Here is a tiny trained network, its code and every weight. The questions are about switching its units off for an input and a class, where a switched-off unit gives its printed mean instead of its output.

import numpy as np


def w(rows, s, z=0):
    codes = np.array(rows[::2]) - 128.0
    scale = np.full(codes.shape[1], s)
    scale[-1] = z or s
    return codes * scale


def f(y):
    return y / 2 * (1 + np.tanh(0.7978845608 * (y + 0.044715 * y**3)))


def log_softmax(a):
    a = a - a.max(-1, keepdims=True)
    return a - np.log(np.exp(a).sum(-1, keepdims=True))


def net(x, mask):
    res = np.array(x, float).reshape(1, 8) / 4 @ E
    y = f(res @ A[0][:, :-1].T + A[0][:, -1])
    res = res + np.where(mask, y, B[0][:, -1]) @ B[0][:, :-1]
    return log_softmax(res[-1] @ U[:, :-1].T + U[:, -1])


A, B = {}, {}
E = w([
[126,131,129,128,131,126,125,128,126,127],'x0',
[126,126,125,126,130,127,129,127,130,126],'x1',
[212,41,178,220,246,118,66,4,100,180],'x2',
[130,128,127,129,126,125,132,126,129,127],'x3',
[13,41,32,202,145,53,61,228,111,205],'x4',
[134,35,129,175,205,219,232,226,6,25],'x5',
[27,157,254,219,51,18,191,61,62,92],'x6',
[129,128,129,128,126,129,127,126,129,131],'x7',
],0.0045)
A[0] = w([
[53,184,88,60,48,134,177,223,149,90,15],'neuron 1',
[50,187,84,59,43,133,182,227,148,90,10],'neuron 2',
[205,104,33,56,179,217,77,175,183,160,35],'neuron 3',
[39,150,232,217,52,23,200,71,69,97,160],'neuron 4',
[56,80,70,173,134,84,75,189,119,179,41],'neuron 5',
[123,62,122,156,174,195,212,198,42,57,115],'neuron 6',
[114,195,119,76,67,58,29,67,231,215,128],'neuron 7',
[204,107,40,53,177,214,68,176,179,156,41],'neuron 8',
[114,188,121,84,70,65,34,69,225,205,130],'neuron 9',
[206,106,28,50,181,220,68,177,181,157,29],'neuron 10',
[52,183,90,59,52,135,174,216,146,90,19],'neuron 11',
[48,75,63,177,135,81,71,194,118,186,36],'neuron 12',
[236,210,208,41,121,195,188,46,141,47,112],'neuron 13',
[40,67,50,184,135,67,69,207,114,196,13],'neuron 14',
[50,186,80,57,43,131,183,228,148,91,3],'neuron 15',
[205,108,34,53,181,216,73,177,182,160,34],'neuron 16',
[119,44,121,159,182,211,220,220,29,36,101],'neuron 17',
[45,149,227,220,60,27,197,74,73,104,156],'neuron 18',
[115,195,118,77,68,60,30,67,230,213,127],'neuron 19',
[208,40,172,255,246,112,57,29,93,197,78],'neuron 20',
[48,71,55,180,135,72,71,198,120,183,36],'neuron 21',
[50,186,85,57,49,134,178,220,146,90,12],'neuron 22',
[245,221,214,33,115,203,196,34,144,38,88],'neuron 23',
[204,45,174,245,235,112,57,37,92,193,90],'neuron 24',
[43,70,53,179,138,70,71,202,117,190,34],'neuron 25',
],0.004,0.00071)
B[0] = w([
[126,79,75,59,138,140,97,48,165,57,198],'neuron 1',
[127,89,86,67,137,139,102,57,153,67,203],'neuron 2',
[45,204,215,110,164,118,57,210,85,148,205],'neuron 3',
[23,210,227,95,170,129,32,213,87,151,241],'neuron 4',
[131,85,128,165,79,194,173,139,172,190,166],'neuron 5',
[225,187,68,197,190,13,186,151,56,76,224],'neuron 6',
[226,180,70,201,183,23,193,156,58,83,221],'neuron 7',
[56,190,204,114,156,120,70,203,92,148,203],'neuron 8',
[225,180,69,200,185,20,193,159,56,80,210],'neuron 9',
[45,200,215,113,161,118,56,211,86,156,210],'neuron 10',
[129,86,83,68,134,136,100,55,157,68,194],'neuron 11',
[131,81,129,172,70,199,178,140,179,195,174],'neuron 12',
[124,60,139,200,42,240,199,163,199,237,231],'neuron 13',
[130,76,134,175,62,202,181,141,182,203,187],'neuron 14',
[128,88,88,63,133,139,103,53,157,65,203],'neuron 15',
[53,196,207,116,157,120,64,205,93,149,206],'neuron 16',
[241,196,53,210,199,4,200,159,40,69,253],'neuron 17',
[19,208,226,89,170,133,33,208,89,152,233],'neuron 18',
[223,175,70,201,180,24,190,157,65,84,219],'neuron 19',
[116,57,60,18,128,153,77,10,185,26,227],'neuron 20',
[131,85,130,167,72,198,175,142,173,195,179],'neuron 21',
[125,87,81,67,134,138,103,55,158,64,198],'neuron 22',
[125,54,139,206,31,243,206,168,200,246,245],'neuron 23',
[115,60,58,27,126,153,81,18,189,37,218],'neuron 24',
[133,78,131,174,65,203,179,144,181,200,183],'neuron 25',
],0.0048,0.0043)
U = w([
[237,171,72,207,179,36,196,152,57,93,239],'0',
[29,183,238,93,151,130,26,188,96,155,126],'1',
[140,72,132,186,34,215,212,137,201,223,143],'2',
[128,75,61,2,135,138,74,24,173,52,2],'3',
],0.0086,0.00025)

Each question gives the input, the list of numbers given to net, and the class t.
The units are the neurons (one row each of A and B). Each row of codes is followed by its name. A weight is (code - 128) times the scale printed after its matrix; where a second scale follows, it is the last column's (A, B and U).
mask holds one flag per neuron, in row order. A switched-off neuron (its flag False) gives its mean, the last column of its row in B, instead of its output. The means were averaged over made-up inputs and are rounded, as every weight is.
A unit's drop is (log p(t) with every unit on - log p(t) with that unit switched off) / (log p(t) with every unit on - log p(t) with every unit switched off).
The circuit of an input: a set's keep is (log p(t) with only the set's units on - log p(t) with every unit switched off) / (log p(t) with every unit on - log p(t) with every unit switched off). Starting from the 12 units with the biggest drops (on a tie, the unit counted first), units are removed one at a time, each time the one whose removal leaves the highest keep (on an exact tie, the one counted first), for as long as the keep stays at least 0.8.
circuit, biggest first: the units of the circuit, biggest drop first
k most important neurons: the k neurons with the biggest drops, biggest first
drop of u: that unit's drop, to one decimal
input [-4,-8,-7,-3,-7,3,1,-7], class 2: circuit, biggest first	[neuron 23]
input [-5,7,-7,4,6,5,-8,-6], class 1: 4 most important neurons	[neuron 10; neuron 3; neuron 16; neuron 8]
input [-8,-2,7,6,8,-6,0,2], class 2: 2 most important neurons	[neuron 14; neuron 25]
input [0,-3,-4,-5,-4,-3,-3,7], class 2: 3 most important neurons	[neuron 23; neuron 13; neuron 17]
input [-2,5,7,0,-6,2,1,1], class 3: 2 most important neurons	[neuron 20; neuron 24]
input [-4,-1,-7,5,8,7,-3,7], class 2: 2 most important neurons	[neuron 14; neuron 25]
input [-5,-6,5,-5,4,0,-3,5], class 3: 3 most important neurons	[neuron 20; neuron 24; neuron 23]
input [-6,6,-7,3,-6,-3,-7,1], class 1: 3 most important neurons	[neuron 10; neuron 3; neuron 16]
input [4,8,5,7,2,-7,-8,-7], class 1: 2 most important neurons	[neuron 10; neuron 3]
input [-5,6,1,-4,-1,0,8,4], class 1: drop of neuron 14	0.0
input [0,-8,-6,-2,3,-5,5,2], class 3: drop of neuron 1	0.3
input [1,1,1,1,-7,4,-1,3], class 2: drop of neuron 23	0.1
input [-4,-6,-5,1,0,-7,-5,8], class 0: drop of neuron 7	0.1
input [3,-7,7,7,-3,5,-1,-8], class 3: most important neuron	[neuron 20]
input [3,5,6,6,-5,3,7,6], class 1: 2 most important neurons	[neuron 4; neuron 18]
input [-4,1,-5,-7,4,-2,-6,-8], class 1: 4 most important neurons	[neuron 10; neuron 3; neuron 16; neuron 8]
